Below are the code and all the weights of a small trained network. Each question names an input and a target symbol and asks about switching units off, where a switched-off unit gives its printed mean instead of its output.

import numpy as np


def w(rows, s, z=0):
    codes = np.array(rows[::2]) - 128.0
    scale = np.full(codes.shape[1], s)
    scale[-1] = z or s
    return codes * scale


def f(y):
    return y / 2 * (1 + np.tanh(0.7978845608 * (y + 0.044715 * y**3)))


def softmax(a):
    e = np.exp(a - a.max(-1, keepdims=True))
    return e / e.sum(-1, keepdims=True)


def log_softmax(a):
    a = a - a.max(-1, keepdims=True)
    return a - np.log(np.exp(a).sum(-1, keepdims=True))


def net(x, mask):
    ids = ['ΔΦαγεμπ'.index(c) for c in x.split()]
    T = len(ids)
    res = E[ids] + P[:T]
    u = 0
    for l in range(2):
        q, k, v = (res @ M[l].T for M in (Q, K, V))
        z = softmax(np.where(np.tri(T) > 0, q @ k.T / 4**0.5, -1e9)) @ v
        res = res + np.where(mask[u], z, O[l][:, -1]) @ O[l][:, :-1]
        u += 1
        y = f(res @ A[l][:, :-1].T + A[l][:, -1])
        res = res + np.where(mask[u : u + 4], y, B[l][:, -1]) @ B[l][:, :-1]
        u += 4
    return log_softmax(res[-1] @ U[:, :-1].T + U[:, -1])


Q, K, V, O, A, B = {}, {}, {}, {}, {}, {}
E = w([
[101,75,198,132,52,39,154,214,191],'Δ',
[163,18,141,103,17,31,111,206,141],'Φ',
[160,155,224,43,102,162,110,218,81],'α',
[224,135,204,254,192,58,103,176,136],'γ',
[213,158,178,121,188,159,141,55,36],'ε',
[173,105,158,18,94,227,11,89,164],'μ',
[67,84,73,146,194,174,163,34,253],'π',
],0.0097)
P = w([
[29,110,169,87,156,49,137,131,100],'0',
[95,19,145,94,203,87,192,63,72],'1',
[43,134,152,84,156,65,115,138,107],'2',
[124,32,141,87,183,114,187,54,96],'3',
[60,150,146,105,136,81,102,137,110],'4',
[155,50,123,92,174,119,171,59,104],'5',
[77,166,142,125,135,110,106,144,117],'6',
[178,77,102,95,166,136,155,70,104],'7',
[87,170,129,140,122,141,100,148,117],'8',
[202,91,99,106,147,163,154,80,109],'9',
[96,165,127,181,114,172,111,150,121],'10',
[223,97,87,133,128,187,157,82,113],'11',
[114,180,123,206,87,205,103,155,127],'12',
[255,104,88,157,98,208,149,76,121],'13',
],0.0097)
Q[0] = w([
[135,161,82,129,181,144,93,2,116],'L0H1',
[214,2,110,32,113,172,127,78,143],'L0H1',
[215,159,207,121,111,100,79,136,99],'L0H1',
[187,129,100,66,109,118,230,182,136],'L0H1',
],0.0087)
K[0] = w([
[185,223,112,151,181,162,176,106,130],'L0H1',
[211,89,2,49,100,163,70,111,166],'L0H1',
[175,140,113,191,73,108,106,156,61],'L0H1',
[81,23,105,52,73,70,120,140,191],'L0H1',
],0.01)
V[0] = w([
[76,221,107,254,123,142,140,106,63],'L0H1',
[69,119,89,132,94,139,166,179,89],'L0H1',
[122,126,178,179,163,225,55,62,136],'L0H1',
[48,123,151,147,147,121,58,99,93],'L0H1',
],0.0058)
O[0] = w([
[125,179,94,107,166,110,2,124,152,2],'L0H1',
[100,162,156,148,110,90,59,87,166,113],'L0H1',
[159,198,120,39,199,156,127,163,147,82],'L0H1',
[132,134,133,47,105,66,128,100,144,131],'L0H1',
],0.0082,0.006)
A[0] = w([
[84,201,153,113,197,91,122,142,169,254],'L0N1',
[16,167,112,179,82,111,116,210,215,136],'L0N2',
[2,237,185,121,145,171,129,165,28,34],'L0N3',
[174,92,187,145,152,81,185,101,156,167],'L0N4',
],0.0068,0.0075)
B[0] = w([
[117,64,140,111,166,147,138,152,78,177],'L0N1',
[145,143,90,140,151,128,244,182,91,158],'L0N2',
[118,127,84,153,194,150,190,130,50,122],'L0N3',
[173,69,132,78,138,135,130,123,99,254],'L0N4',
],0.011,0.008)
Q[1] = w([
[249,29,168,118,113,141,215,120,109],'L1H1',
[113,133,116,143,61,65,57,200,169],'L1H1',
[150,175,105,135,183,123,73,20,175],'L1H1',
[84,167,64,87,110,136,165,89,245],'L1H1',
],0.012)
K[1] = w([
[197,156,35,193,124,217,144,91,183],'L1H1',
[199,80,190,93,87,42,156,169,99],'L1H1',
[102,97,120,6,169,133,107,80,142],'L1H1',
[86,46,127,95,138,64,162,101,139],'L1H1',
],0.012)
V[1] = w([
[196,82,198,91,7,175,77,255,183],'L1H1',
[235,210,214,107,161,163,74,105,75],'L1H1',
[66,179,159,116,56,196,197,77,38],'L1H1',
[131,127,30,59,99,201,71,85,175],'L1H1',
],0.0083)
O[1] = w([
[223,93,224,8,157,90,104,211,114,168],'L1H1',
[125,85,219,186,186,73,112,32,47,28],'L1H1',
[43,162,97,2,132,68,55,53,89,169],'L1H1',
[78,77,73,111,76,167,167,117,44,2],'L1H1',
],0.0095,0.0064)
A[1] = w([
[65,254,142,148,152,65,169,201,138,2],'L1N1',
[51,107,116,162,165,166,140,43,88,50],'L1N2',
[170,191,98,79,151,114,135,205,207,66],'L1N3',
[60,171,180,164,84,71,65,162,116,91],'L1N4',
],0.0084,0.006)
B[1] = w([
[37,135,232,183,99,242,117,162,143,144],'L1N1',
[150,124,153,160,63,82,100,189,138,191],'L1N2',
[69,180,126,151,74,124,160,95,57,250],'L1N3',
[130,29,120,137,110,160,255,199,6,129],'L1N4',
],0.0097,0.015)
U = w([
[112,56,121,125,167,132,200,142,60,3],'Δ',
[131,120,128,176,100,85,126,37,132,182],'Φ',
[150,88,158,99,62,167,3,120,227,219],'α',
[206,130,87,128,70,77,138,171,142,33],'γ',
[115,94,164,154,108,156,157,115,151,22],'ε',
[185,89,166,166,120,140,145,161,194,99],'μ',
[151,97,61,174,126,159,203,107,116,247],'π',
],0.0061,0.0047)

Each question gives the input, a string of symbols that net reads in full, and the target symbol t.
The units are the heads (4 rows each of Q, K, V and O) and the neurons (one row each of A and B). Each row of codes is followed by its name. A weight is (code - 128) times the scale printed after its matrix; where a second scale follows, it is the last column's (O, A, B and U).
mask holds one flag per unit, layer by layer, with each layer's heads first. A switched-off unit (its flag False) gives its mean, the last column of its rows in O or B, instead of its output. The means were averaged over made-up inputs and are rounded, as every weight is.
A unit's drop is (log p(t) with every unit on - log p(t) with that unit switched off) / (log p(t) with every unit on - log p(t) with every unit switched off).
The circuit of an input: a set's keep is (log p(t) with only the set's units on - log p(t) with every unit switched off) / (log p(t) with every unit on - log p(t) with every unit switched off). Starting from all 10 units, units are removed one at a time, each time the one whose removal leaves the highest keep (on an exact tie, the one counted first), for as long as the keep stays at least 0.8.
circuit, biggest first: the units of the circuit, biggest drop first
unit that matters most: the unit with the biggest drop
top k neurons: the k neurons with the biggest drops, biggest first
k most important neurons of layer l: the k neurons of layer l with the biggest drops, biggest first
input α ε Φ γ, target Φ: circuit, biggest first	[L1H1; L0N4; L0H1]
input Φ Φ Φ Φ γ Φ ε ε Δ ε π ε Φ, target γ: unit that matters most	L1H1
input μ Φ γ ε ε Φ α α α Δ, target α: circuit, biggest first	[L0N4; L1H1; L1N3]
input ε ε γ Φ Δ ε γ ε μ Φ μ Δ, target Δ: circuit, biggest first	[L1H1; L0H1]
input μ Φ Φ Δ, target γ: circuit, biggest first	[L0H1; L1H1; L1N3]
input γ π ε μ π π μ Δ γ Φ γ α, target μ: top 2 neurons	[L0N4; L1N3]
input π γ π γ π Φ ε, target Φ: circuit, biggest first	[L1H1; L0N1]
input Δ Φ π Φ ε γ Φ Φ, target μ: circuit, biggest first	[L1H1; L1N3]
input π Δ Φ Φ Φ Φ π Φ α Φ, target α: top 3 neurons	[L0N1; L0N4; L1N3]
input Φ π Φ Δ Φ Φ π μ Φ α Φ Φ Δ, target ε: top 3 neurons	[L1N1; L0N2; L1N3]
input Φ π Φ ε γ Δ α π ε Φ γ, target μ: 2 most important neurons of layer 0	[L0N1; L0N2]
input π π Δ Φ μ ε, target Δ: top 2 neurons	[L0N4; L0N1]
input ε π Φ π π Φ μ π π Φ ε μ γ, target μ: 2 most important neurons of layer 0	[L0N1; L0N4]
input α γ Φ ε Δ, target ε: unit that matters most	L1N1
input Δ ε γ Φ Φ γ Δ γ Φ Φ γ γ π Φ, target π: circuit, biggest first	[L1H1; L0H1]
input Φ Φ Δ Φ α Φ, target α: top 3 neurons	[L0N4; L1N3; L0N2]
input γ π Δ π ε, target Φ: circuit, biggest first	[L1H1; L0N4]
input π μ π Φ π Δ Φ Φ γ π γ α, target π: circuit, biggest first	[L0N1; L1H1]
input π π ε Φ π γ ε Φ μ α, target Δ: top 2 neurons	[L0N4; L1N2]
input γ π π ε π Φ, target π: circuit, biggest first	[L1H1]
input π α π Φ Φ α π Φ Φ Δ, target γ: circuit, biggest first	[L0N1; L0H1; L1H1; L1N3]
input Φ μ Φ π Φ α ε α Φ π π Δ ε Φ, target Φ: 2 most important neurons of layer 0	[L0N4; L0N3]
input π Φ μ γ Δ Φ Φ μ ε μ γ Δ, target Δ: top 3 neurons	[L0N1; L0N4; L1N2]
input π γ Φ μ α π π Φ γ γ μ ε, target Δ: circuit, biggest first	[L1H1; L0N4]
input γ Φ Φ Φ, target γ: top 2 neurons	[L0N1; L1N3]
input π π α, target Δ: top 2 neurons	[L0N4; L1N4]
